Below are the code and all the weights of a small trained network. Each question names an input and a class and asks about switching units off, where a switched-off unit gives its printed mean instead of its output.

import numpy as np


def w(rows, s, z=0):
    codes = np.array(rows[::2]) - 128.0
    scale = np.full(codes.shape[1], s)
    scale[-1] = z or s
    return codes * scale


def f(y):
    return y / 2 * (1 + np.tanh(0.7978845608 * (y + 0.044715 * y**3)))


def log_softmax(a):
    a = a - a.max(-1, keepdims=True)
    return a - np.log(np.exp(a).sum(-1, keepdims=True))


def net(x, mask):
    res = np.array(x, float).reshape(1, 6) / 4 @ E
    y = f(res @ A[0][:, :-1].T + A[0][:, -1])
    res = res + np.where(mask, y, B[0][:, -1]) @ B[0][:, :-1]
    return log_softmax(res[-1] @ U[:, :-1].T + U[:, -1])


A, B = {}, {}
E = w([
[152,165,157,240,158,203],'x0',
[112,156,94,119,118,87],'x1',
[51,160,206,130,170,137],'x2',
[121,116,115,60,133,255],'x3',
[225,184,154,82,231,134],'x4',
[110,46,161,114,222,104],'x5',
],0.0096)
A[0] = w([
[140,9,49,115,149,67,167],'n0',
[111,75,194,169,155,184,177],'n1',
[123,52,61,109,120,33,85],'n2',
[103,191,187,55,139,111,131],'n3',
[75,136,119,103,114,74,76],'n4',
[199,120,112,50,155,87,213],'n5',
[51,150,151,204,106,160,184],'n6',
[79,171,43,110,136,142,157],'n7',
[92,32,166,60,86,74,226],'n8',
[137,48,156,147,255,175,167],'n9',
[83,97,193,100,91,107,232],'n10',
[118,39,121,60,177,55,138],'n11',
[85,140,208,219,122,93,133],'n12',
[57,95,222,143,111,84,145],'n13',
[77,107,175,126,184,125,252],'n14',
[108,184,81,98,26,168,177],'n15',
[136,155,115,226,159,109,166],'n16',
[132,177,132,197,42,174,216],'n17',
[104,124,94,72,77,251,233],'n18',
[31,142,199,88,107,47,198],'n19',
[159,176,136,112,217,24,212],'n20',
[146,253,69,94,118,140,223],'n21',
[179,69,164,116,181,169,123],'n22',
],0.01,0.0042)
B[0] = w([
[122,50,121,39,142,83,229],'n0',
[118,77,111,141,188,133,196],'n1',
[108,102,86,46,62,59,225],'n2',
[102,184,151,167,117,147,173],'n3',
[90,126,131,137,120,127,169],'n4',
[145,157,125,58,113,128,212],'n5',
[154,83,83,140,160,122,204],'n6',
[153,144,105,80,98,148,163],'n7',
[84,122,1,101,125,127,240],'n8',
[136,147,143,115,204,196,231],'n9',
[78,147,52,154,145,118,195],'n10',
[85,136,126,82,100,139,220],'n11',
[112,123,134,173,186,76,202],'n12',
[99,167,100,145,184,93,201],'n13',
[87,187,111,145,208,91,204],'n14',
[153,73,65,139,88,184,232],'n15',
[194,89,150,184,135,56,189],'n16',
[169,98,136,190,101,142,232],'n17',
[141,56,126,117,143,220,244],'n18',
[79,175,67,143,128,113,230],'n19',
[164,201,171,92,110,80,233],'n20',
[194,167,161,108,61,144,218],'n21',
[101,124,164,97,149,142,185],'n22',
],0.0098,0.011)
U = w([
[151,92,146,153,198,43,142],'0',
[135,104,182,84,200,200,252],'1',
[104,110,116,37,64,78,50],'2',
[197,50,175,217,61,89,208],'3',
[206,199,252,57,86,97,153],'4',
[56,225,136,110,96,134,111],'5',
[99,83,99,133,92,149,66],'6',
[180,76,152,92,43,229,76],'7',
],0.012,0.0023)

Each question gives the input, the list of numbers given to net, and the class t.
The units are the neurons (one row each of A and B). Each row of codes is followed by its name. A weight is (code - 128) times the scale printed after its matrix; where a second scale follows, it is the last column's (A, B and U).
mask holds one flag per neuron, in row order. A switched-off neuron (its flag False) gives its mean, the last column of its row in B, instead of its output. The means were averaged over made-up inputs and are rounded, as every weight is.
A unit's drop is (log p(t) with every unit on - log p(t) with that unit switched off) / (log p(t) with every unit on - log p(t) with every unit switched off).
The circuit of an input: a set's keep is (log p(t) with only the set's units on - log p(t) with every unit switched off) / (log p(t) with every unit on - log p(t) with every unit switched off). Starting from the 12 units with the biggest drops (on a tie, the unit counted first), units are removed one at a time, each time the one whose removal leaves the highest keep (on an exact tie, the one counted first), for as long as the keep stays at least 0.8.
circuit, biggest first: the units of the circuit, biggest drop first
top k neurons: the k neurons with the biggest drops, biggest first
drop of u: that unit's drop, to one decimal
input [6,7,5,-6,-6,-5], class 3: circuit, biggest first	[n17]
input [2,-4,5,7,-8,2], class 1: circuit, biggest first	[n18 n1]
input [-6,3,1,3,-8,-3], class 6: top 4 neurons	[n15 n18 n20 n5]
input [7,-4,-5,1,0,0], class 3: top 2 neurons	[n16 n17]
input [1,-1,-5,2,7,4], class 4: top 2 neurons	[n20 n18]
input [-6,-3,7,-3,-8,6], class 5: top 4 neurons	[n19 n13 n14 n10]
input [-1,4,6,4,-5,-4], class 7: top 3 neurons	[n18 n15 n7]
input [6,1,8,-3,8,-3], class 4: top 2 neurons	[n20 n21]
input [1,4,3,-7,-8,-4], class 3: top 2 neurons	[n17 n14]
input [5,2,-4,1,-4,-7], class 7: top 2 neurons	[n15 n18]
input [-1,0,1,2,8,-8], class 4: top 2 neurons	[n21 n8]
input [2,8,7,2,1,4], class 5: top 2 neurons	[n0 n3]
input [3,5,-4,-1,1,-4], class 3: drop of n9	0.1
input [-3,5,8,-4,-8,6], class 5: circuit, biggest first	[n19]
input [2,0,-8,-3,-7,-2], class 3: drop of n17	0.1
input [-2,6,-2,6,2,3], class 7: drop of n13	0.2
input [-7,-5,8,3,0,-7], class 5: drop of n1	0.2
